Here is a tiny trained network, its code and every weight. The questions are about switching its units off for an input and a target symbol, where a switched-off unit gives its printed mean instead of its output.

import numpy as np


def w(rows, s, z=0):
    codes = np.array(rows[::2]) - 128.0
    scale = np.full(codes.shape[1], s)
    scale[-1] = z or s
    return codes * scale


def softmax(a):
    e = np.exp(a - a.max(-1, keepdims=True))
    return e / e.sum(-1, keepdims=True)


def log_softmax(a):
    a = a - a.max(-1, keepdims=True)
    return a - np.log(np.exp(a).sum(-1, keepdims=True))


def net(x, mask):
    ids = ['ΓΞΠΣΩαεζημτφψ'.index(c) for c in x.split()]
    T = len(ids)
    res = E[ids] + P[:T]
    u = 0
    for l in range(3):
        r = res
        for j in range(2):
            rows = slice(2 * j, 2 * j + 2)
            q, k, v = (r @ M[l][rows].T for M in (Q, K, V))
            z = softmax(np.where(np.tri(T) > 0, q @ k.T / 2**0.5, -1e9)) @ v
            o = O[l][rows]
            res = res + np.where(mask[u + j], z, o[:, -1]) @ o[:, :-1]
        u += 2
    return log_softmax(res[-1] @ U[:, :-1].T + U[:, -1])


Q, K, V, O = {}, {}, {}, {}
E = w([
[86,168,92,106,128,147,140],'Γ',
[117,202,144,122,121,79,251],'Ξ',
[165,123,111,153,78,160,52],'Π',
[129,132,119,121,183,91,117],'Σ',
[205,153,125,136,72,177,105],'Ω',
[167,139,202,109,133,89,140],'α',
[209,110,104,97,98,88,156],'ε',
[88,169,192,116,171,141,103],'ζ',
[140,146,156,112,80,144,90],'η',
[116,199,193,217,101,149,101],'μ',
[176,157,90,198,133,133,119],'τ',
[109,126,30,112,118,125,144],'φ',
[110,115,146,163,169,77,68],'ψ',
],0.024)
P = w([
[136,133,160,120,127,123,231],'0',
[142,142,115,99,108,48,170],'1',
[154,192,147,77,136,104,71],'2',
[172,96,139,101,196,249,99],'3',
[159,42,138,116,140,208,183],'4',
[95,92,125,137,89,97,183],'5',
[115,215,107,80,103,51,84],'6',
[104,90,57,111,167,109,198],'7',
[149,2,119,168,212,234,185],'8',
[129,110,113,119,196,181,133],'9',
[101,198,139,86,116,107,74],'10',
],0.0097)
Q[0] = w([
[172,63,171,88,142,173,191],'L0H0',
[87,137,94,254,127,159,148],'L0H0',
[169,86,164,157,155,46,140],'L0H1',
[109,206,126,119,198,176,103],'L0H1',
],0.011)
K[0] = w([
[171,37,193,90,163,159,214],'L0H0',
[134,79,129,254,126,200,168],'L0H0',
[211,66,211,130,178,20,158],'L0H1',
[55,6,173,72,187,164,116],'L0H1',
],0.0066)
V[0] = w([
[135,237,28,101,30,162,109],'L0H0',
[65,46,121,3,156,165,180],'L0H0',
[26,116,118,54,104,148,86],'L0H1',
[144,143,83,148,142,36,27],'L0H1',
],0.0043)
O[0] = w([
[104,133,109,156,161,103,146,168],'L0H0',
[218,124,233,125,127,241,3,3],'L0H0',
[74,160,38,196,139,92,185,55],'L0H1',
[121,151,82,119,106,133,181,134],'L0H1',
],0.0059,0.0046)
Q[1] = w([
[185,199,87,109,195,133,112],'L1H0',
[115,3,160,175,156,220,212],'L1H0',
[154,203,110,95,156,80,93],'L1H1',
[146,108,136,140,180,167,158],'L1H1',
],0.014)
K[1] = w([
[78,45,123,122,123,91,172],'L1H0',
[152,250,93,80,108,63,55],'L1H0',
[103,54,137,171,118,143,158],'L1H1',
[108,142,106,123,111,85,107],'L1H1',
],0.016)
V[1] = w([
[108,165,83,168,134,106,62],'L1H0',
[117,192,91,149,116,199,151],'L1H0',
[114,32,143,121,4,113,138],'L1H1',
[35,87,128,53,107,123,136],'L1H1',
],0.015)
O[1] = w([
[153,255,108,133,155,105,72,117],'L1H0',
[74,102,81,158,140,214,91,154],'L1H0',
[201,224,172,120,153,234,15,2],'L1H1',
[35,152,190,43,12,83,76,3],'L1H1',
],0.0087,0.0089)
Q[2] = w([
[130,135,122,113,114,139,112],'L2H0',
[135,114,153,126,129,101,125],'L2H0',
[150,183,184,144,146,135,167],'L2H1',
[157,72,149,149,160,76,3],'L2H1',
],0.015)
K[2] = w([
[174,138,129,124,89,140,146],'L2H0',
[152,103,133,102,121,161,121],'L2H0',
[189,173,124,194,31,128,155],'L2H1',
[140,74,249,172,209,43,17],'L2H1',
],0.011)
V[2] = w([
[160,20,56,10,218,56,1],'L2H0',
[49,139,252,224,222,122,75],'L2H0',
[106,85,196,135,227,72,63],'L2H1',
[170,163,181,216,62,99,114],'L2H1',
],0.0097)
O[2] = w([
[141,170,185,93,253,69,60,105],'L2H0',
[136,44,158,152,46,38,221,64],'L2H0',
[116,109,98,111,1,60,174,31],'L2H1',
[125,72,120,164,117,131,199,2],'L2H1',
],0.0075,0.0081)
U = w([
[25,167,97,90,128,148,103,101],'Γ',
[25,1,197,122,175,175,126,130],'Ξ',
[185,151,141,113,94,191,132,22],'Π',
[114,116,133,82,162,42,120,192],'Σ',
[109,85,101,134,176,147,148,165],'Ω',
[120,58,238,103,135,129,142,187],'α',
[206,78,162,51,131,146,144,74],'ε',
[66,85,122,104,131,56,141,76],'ζ',
[96,158,203,218,83,142,118,125],'η',
[117,118,77,90,63,156,152,55],'μ',
[120,104,101,192,166,120,136,122],'τ',
[119,136,172,91,98,163,72,254],'φ',
[128,208,165,64,102,145,225,175],'ψ',
],0.0064,0.0053)

Each question gives the input, a string of symbols that net reads in full, and the target symbol t.
The units are the heads (2 rows each of Q, K, V and O). Each row of codes is followed by its name. A weight is (code - 128) times the scale printed after its matrix; where a second scale follows, it is the last column's (O and U).
mask holds one flag per head, layer by layer. A switched-off head (its flag False) gives its mean, the last column of its rows in O, instead of its output. The means were averaged over made-up inputs and are rounded, as every weight is.
A unit's drop is (log p(t) with every unit on - log p(t) with that unit switched off) / (log p(t) with every unit on - log p(t) with every unit switched off).
The circuit of an input: a set's keep is (log p(t) with only the set's units on - log p(t) with every unit switched off) / (log p(t) with every unit on - log p(t) with every unit switched off). Starting from all 6 units, units are removed one at a time, each time the one whose removal leaves the highest keep (on an exact tie, the one counted first), for as long as the keep stays at least 0.8.
units of the circuit, in order: the units of the circuit, biggest drop first
most important unit: the unit with the biggest drop
heads that matter: for each layer, one digit per head in row order, 1 if its drop is at least 0.15 and else 0, layers parted by /
input τ ζ ζ Ξ Σ, target ζ: most important unit	L1H1
input φ Σ τ Γ Σ Ξ τ, target Σ: units of the circuit, in order	[L1H0 L0H0 L2H0]
input τ τ Ξ Ξ τ Π ζ Ξ τ τ ζ, target Ω: heads that matter	00 / 01 / 00
input Ξ τ η, target Ξ: heads that matter	00 / 10 / 00
input ε τ τ ε Σ Σ τ Σ Σ τ Ξ, target Σ: units of the circuit, in order	[L2H0 L1H0]
input Γ α ψ μ Σ τ φ τ τ ψ, target Σ: units of the circuit, in order	[L2H0 L2H1]
input φ Σ μ τ Π, target μ: heads that matter	10 / 10 / 11
input Σ ζ τ ε Γ φ ζ, target Γ: units of the circuit, in order	[L1H1 L2H0]
input Γ α τ ε ε τ ε, target ε: heads that matter	00 / 11 / 00
input τ Γ τ τ Ξ Ξ Ξ, target Ξ: heads that matter	00 / 10 / 00
input Ξ Ξ Γ Σ ζ, target Γ: heads that matter	01 / 11 / 01
input Ξ τ Γ Σ τ τ Σ τ τ τ Γ, target τ: heads that matter	00 / 01 / 00
input Σ Ξ η Σ Σ, target Σ: units of the circuit, in order	[L2H0 L2H1]
input Σ τ Ξ τ α ψ Σ Ξ Ξ τ Γ, target Ξ: heads that matter	00 / 10 / 00
input Ξ τ Σ τ α, target Σ: heads that matter	00 / 11 / 10
input Ξ ε ζ, target Ξ: units of the circuit, in order	[L1H0]
input φ Ξ τ ζ τ ζ ψ ψ ψ Σ τ, target Σ: units of the circuit, in order	[L1H0 L2H0]
input φ τ Γ φ Ξ, target Γ: units of the circuit, in order	[L1H0 L1H1 L2H0]
input φ τ ζ ψ Ξ Ξ Ξ α, target α: units of the circuit, in order	[L2H0 L0H0 L1H0]
input Ξ τ ψ τ ζ, target Σ: most important unit	L1H0
